Below is a small trained network, with its code and all its weights. Each question gives an input and a class and asks what happens when units are switched off, that is, made to give their printed mean instead of their output.

import numpy as np


def w(rows, s, z=0):
    codes = np.array(rows[::2]) - 128.0
    scale = np.full(codes.shape[1], s)
    scale[-1] = z or s
    return codes * scale


def f(y):
    return y / 2 * (1 + np.tanh(0.7978845608 * (y + 0.044715 * y**3)))


def log_softmax(a):
    a = a - a.max(-1, keepdims=True)
    return a - np.log(np.exp(a).sum(-1, keepdims=True))


def net(x, mask):
    res = np.array(x, float).reshape(1, 7) / 4 @ E
    y = f(res @ A[0][:, :-1].T + A[0][:, -1])
    res = res + np.where(mask, y, B[0][:, -1]) @ B[0][:, :-1]
    return log_softmax(res[-1] @ U[:, :-1].T + U[:, -1])


A, B = {}, {}
E = w([
[193,123,64,218,138,184,110,138],'x0',
[167,92,62,122,112,126,70,180],'x1',
[161,110,97,79,150,112,207,57],'x2',
[205,143,181,136,130,75,79,84],'x3',
[119,70,116,161,124,78,70,200],'x4',
[216,197,122,111,127,175,128,99],'x5',
[149,220,66,150,109,12,76,190],'x6',
],0.011)
A[0] = w([
[128,133,126,157,143,185,153,89,80],'neuron 0',
[144,153,153,185,139,138,102,142,14],'neuron 1',
[126,249,72,153,106,122,139,168,107],'neuron 2',
[86,181,165,115,115,180,136,125,2],'neuron 3',
[133,159,143,122,89,211,168,95,118],'neuron 4',
[128,92,98,207,158,86,184,94,20],'neuron 5',
[83,120,125,161,100,66,123,129,94],'neuron 6',
[110,96,103,173,110,171,117,194,45],'neuron 7',
[58,138,192,145,116,113,159,144,63],'neuron 8',
[88,162,179,82,92,155,107,150,31],'neuron 9',
[106,107,70,98,129,141,160,169,14],'neuron 10',
[104,70,124,176,121,193,72,202,114],'neuron 11',
[171,133,126,167,161,234,180,54,133],'neuron 12',
[156,127,138,102,102,112,138,111,68],'neuron 13',
[131,127,127,126,105,128,135,128,103],'neuron 14',
[173,107,79,131,98,153,137,104,86],'neuron 15',
[172,153,201,139,131,111,76,61,67],'neuron 16',
],0.014,0.0049)
B[0] = w([
[114,75,99,82,119,148,133,145,180],'neuron 0',
[153,167,159,141,128,59,118,67,158],'neuron 1',
[202,168,234,211,85,62,13,111,221],'neuron 2',
[125,90,99,105,155,179,131,95,163],'neuron 3',
[88,86,50,91,194,173,203,144,204],'neuron 4',
[65,148,140,89,128,178,202,166,155],'neuron 5',
[137,85,76,78,166,207,159,103,178],'neuron 6',
[179,156,180,209,103,61,112,123,190],'neuron 7',
[103,128,76,85,156,199,232,128,187],'neuron 8',
[104,96,86,122,151,177,156,116,163],'neuron 9',
[184,157,146,173,93,74,104,94,162],'neuron 10',
[219,216,197,193,84,44,14,139,232],'neuron 11',
[2,76,71,24,167,204,207,145,253],'neuron 12',
[97,135,109,147,81,106,105,175,143],'neuron 13',
[150,112,153,130,162,119,133,137,125],'neuron 14',
[116,82,101,111,141,177,195,136,167],'neuron 15',
[186,173,172,195,71,46,47,148,202],'neuron 16',
],0.0079,0.016)
U = w([
[176,176,144,199,128,2,18,137,3],'0',
[68,83,62,76,205,138,231,148,253],'1',
],0.0053,0.00062)

Each question gives the input, the list of numbers given to net, and the class t.
The units are the neurons (one row each of A and B). Each row of codes is followed by its name. A weight is (code - 128) times the scale printed after its matrix; where a second scale follows, it is the last column's (A, B and U).
mask holds one flag per neuron, in row order. A switched-off neuron (its flag False) gives its mean, the last column of its row in B, instead of its output. The means were averaged over made-up inputs and are rounded, as every weight is.
A unit's drop is (log p(t) with every unit on - log p(t) with that unit switched off) / (log p(t) with every unit on - log p(t) with every unit switched off).
The circuit of an input: a set's keep is (log p(t) with only the set's units on - log p(t) with every unit switched off) / (log p(t) with every unit on - log p(t) with every unit switched off). Starting from the 12 units with the biggest drops (on a tie, the unit counted first), units are removed one at a time, each time the one whose removal leaves the highest keep (on an exact tie, the one counted first), for as long as the keep stays at least 0.8.
units of the circuit, in order: the units of the circuit, biggest drop first
top k neurons: the k neurons with the biggest drops, biggest first
drop of u: that unit's drop, to one decimal
input [4,0,2,-6,-7,-8,8], class 0: units of the circuit, in order -> [neuron 2]
input [8,-2,7,8,1,1,2], class 1: top 2 neurons -> [neuron 12; neuron 11]
input [-8,-1,0,-8,-6,7,7], class 0: top 2 neurons -> [neuron 2; neuron 12]
input [-2,7,-3,4,-3,4,-3], class 1: top 4 neurons -> [neuron 2; neuron 11; neuron 7; neuron 10]
input [-8,5,-3,-5,2,2,-4], class 0: top 2 neurons -> [neuron 12; neuron 11]
input [-8,-1,-5,7,5,-4,5], class 1: top 4 neurons -> [neuron 6; neuron 11; neuron 8; neuron 2]
input [-5,6,7,-2,6,-2,-4], class 0: top 4 neurons -> [neuron 12; neuron 4; neuron 10; neuron 8]
input [0,-3,1,0,5,-7,1], class 1: top 2 neurons -> [neuron 2; neuron 6]
input [8,-4,6,-7,1,-2,7], class 0: drop of neuron 2 -> 0.8
input [-8,-2,-7,-4,4,2,2], class 1: drop of neuron 9 -> 0.1
input [-4,6,2,-7,-1,-4,-4], class 0: drop of neuron 12 -> 0.2
